Below is a small trained network, with its code and all its weights. Each question gives an input and a class and asks what happens when units are switched off, that is, made to give their printed mean instead of their output.

import numpy as np


def w(rows, s, z=0):
    codes = np.array(rows[::2]) - 128.0
    scale = np.full(codes.shape[1], s)
    scale[-1] = z or s
    return codes * scale


def norm(h):
    return h / np.sqrt((h * h).mean(-1, keepdims=True) + 1e-5)


def f(y):
    return y / 2 * (1 + np.tanh(0.7978845608 * (y + 0.044715 * y**3)))


def log_softmax(a):
    a = a - a.max(-1, keepdims=True)
    return a - np.log(np.exp(a).sum(-1, keepdims=True))


def net(x, mask):
    res = np.array(x, float).reshape(1, 8) / 4 @ E
    u = 0
    for l in range(2):
        y = f(norm(res) @ A[l][:, :-1].T + A[l][:, -1])
        res = res + np.where(mask[u : u + 11], y, B[l][:, -1]) @ B[l][:, :-1]
        u += 11
    return log_softmax(norm(res)[-1] @ U[:, :-1].T + U[:, -1])


A, B = {}, {}
E = w([
[145,127,114,142,136,134,117,124,127],'x0',
[173,236,149,19,109,173,42,153,218],'x1',
[199,99,129,135,11,162,110,225,76],'x2',
[131,126,133,122,124,118,135,128,132],'x3',
[121,125,171,114,124,134,134,114,114],'x4',
[127,127,144,120,135,116,134,144,127],'x5',
[81,23,28,3,146,76,32,94,79],'x6',
[140,126,130,129,136,134,130,129,124],'x7',
],0.0031)
A[0] = w([
[169,199,128,16,90,133,138,66,150,75],'0.n1',
[169,156,107,121,20,129,87,179,3,47],'0.n2',
[107,47,112,45,152,121,48,110,113,67],'0.n3',
[117,68,93,165,118,123,206,79,73,53],'0.n4',
[61,191,113,105,226,119,140,60,132,9],'0.n5',
[114,185,124,126,230,93,122,48,135,11],'0.n6',
[166,184,28,153,111,115,113,109,117,111],'0.n7',
[158,199,133,33,135,148,63,142,179,63],'0.n8',
[104,95,122,143,131,116,205,95,42,6],'0.n9',
[165,133,156,156,130,139,98,79,107,174],'0.n10',
[129,189,183,209,139,133,135,135,142,106],'0.n11',
],0.0045,0.0011)
B[0] = w([
[115,139,133,160,153,134,70,159,124,202],'0.n1',
[120,61,118,93,125,141,153,94,240,216],'0.n2',
[169,224,106,132,105,108,199,97,83,241],'0.n3',
[73,137,138,161,145,125,61,164,150,203],'0.n4',
[182,58,127,87,139,141,163,114,201,221],'0.n5',
[121,68,136,99,106,161,159,130,198,207],'0.n6',
[102,115,254,88,145,82,157,124,94,139],'0.n7',
[50,114,152,196,135,122,42,148,114,254],'0.n8',
[116,118,132,168,148,122,61,132,140,182],'0.n9',
[69,146,114,99,140,62,185,219,165,138],'0.n10',
[160,196,107,115,145,130,139,90,110,192],'0.n11',
],0.0078,0.003)
A[1] = w([
[87,84,155,214,212,103,68,176,72,73],'1.n1',
[160,208,72,57,111,78,166,65,29,27],'1.n2',
[128,111,106,167,128,79,160,150,144,157],'1.n3',
[166,237,167,135,164,160,194,138,121,70],'1.n4',
[138,174,173,69,173,127,62,170,104,17],'1.n5',
[87,120,129,128,155,162,138,117,163,96],'1.n6',
[142,64,89,145,127,101,182,99,99,148],'1.n7',
[134,143,68,39,155,120,114,120,59,38],'1.n8',
[74,91,173,198,152,105,133,103,61,99],'1.n9',
[180,46,155,111,32,165,121,190,118,2],'1.n10',
[82,3,141,116,141,151,38,153,148,167],'1.n11',
],0.0069,0.00077)
B[1] = w([
[97,154,160,107,117,139,46,143,143,217],'1.n1',
[127,120,75,161,108,91,170,122,31,181],'1.n2',
[125,160,159,71,115,155,92,106,79,153],'1.n3',
[115,78,61,148,72,78,168,116,23,183],'1.n4',
[104,110,156,143,150,145,62,153,119,164],'1.n5',
[174,93,121,24,108,121,100,162,73,162],'1.n6',
[132,180,169,128,114,154,81,168,163,175],'1.n7',
[157,132,167,225,62,146,220,166,110,155],'1.n8',
[148,148,125,109,128,149,69,166,162,169],'1.n9',
[115,102,120,38,255,111,143,54,189,167],'1.n10',
[154,162,127,173,115,130,186,133,91,255],'1.n11',
],0.0074,0.0057)
U = w([
[85,165,182,158,113,151,1,174,144,250],'0',
[137,139,86,176,41,88,207,112,39,62],'1',
[149,76,141,50,163,142,179,81,231,66],'2',
],0.0069,0.00022)

Each question gives the input, the list of numbers given to net, and the class t.
The units are the neurons (one row each of A and B). Each row of codes is followed by its name. A weight is (code - 128) times the scale printed after its matrix; where a second scale follows, it is the last column's (A, B and U).
mask holds one flag per neuron, layer by layer. A switched-off neuron (its flag False) gives its mean, the last column of its row in B, instead of its output. The means were averaged over made-up inputs and are rounded, as every weight is.
A unit's drop is (log p(t) with every unit on - log p(t) with that unit switched off) / (log p(t) with every unit on - log p(t) with every unit switched off).
The circuit of an input: a set's keep is (log p(t) with only the set's units on - log p(t) with every unit switched off) / (log p(t) with every unit on - log p(t) with every unit switched off). Starting from the 12 units with the biggest drops (on a tie, the unit counted first), units are removed one at a time, each time the one whose removal leaves the highest keep (on an exact tie, the one counted first), for as long as the keep stays at least 0.8.
units of the circuit, in order: the units of the circuit, biggest drop first
top k neurons: the k neurons with the biggest drops, biggest first
k most important neurons of layer l: the k neurons of layer l with the biggest drops, biggest first
drop when u is switched off: that unit's drop, to one decimal
input [-8,-3,5,-8,3,-6,3,-7], class 2: top 3 neurons	[0.n2 1.n10 0.n8]
input [-3,-1,-3,-8,-4,-4,4,-4], class 1: units of the circuit, in order	[0.n3]
input [-1,0,-7,1,2,-5,-7,-2], class 1: top 3 neurons	[1.n4 0.n2 0.n11]
input [5,-5,-8,6,5,-7,-5,-3], class 2: 2 most important neurons of layer 0	[0.n8 0.n3]
input [4,7,8,5,0,3,7,3], class 2: top 2 neurons	[0.n2 1.n10]
input [8,-6,8,0,7,6,3,-4], class 2: top 2 neurons	[1.n10 0.n2]
input [6,-3,4,-4,-8,-5,1,6], class 2: top 2 neurons	[0.n8 0.n2]
input [-6,-3,5,-6,-6,7,-4,-6], class 2: 3 most important neurons of layer 0	[0.n3 0.n2 0.n8]
input [7,-6,0,5,1,-4,-6,1], class 0: top 2 neurons	[0.n3 0.n4]
input [-7,-1,-3,-1,-1,-6,3,-8], class 1: 2 most important neurons of layer 1	[1.n2 1.n10]
input [2,-7,4,7,7,-1,6,-8], class 0: top 2 neurons	[0.n4 0.n9]
input [7,4,-6,7,-1,-2,-1,1], class 2: 2 most important neurons of layer 0	[0.n5 0.n6]
input [-4,4,-2,-8,8,7,-6,2], class 1: drop when 0.n4 is switched off	0.1
input [7,1,-8,3,-1,-7,-5,2], class 2: units of the circuit, in order	[0.n5]
input [-6,-8,8,1,-6,5,-2,7], class 0: drop when 0.n2 is switched off	-0.1
input [-3,1,1,0,7,3,-2,2], class 1: 2 most important neurons of layer 0	[0.n4 0.n11]
input [2,-2,-6,-1,3,5,-4,3], class 2: drop when 0.n5 is switched off	0.4
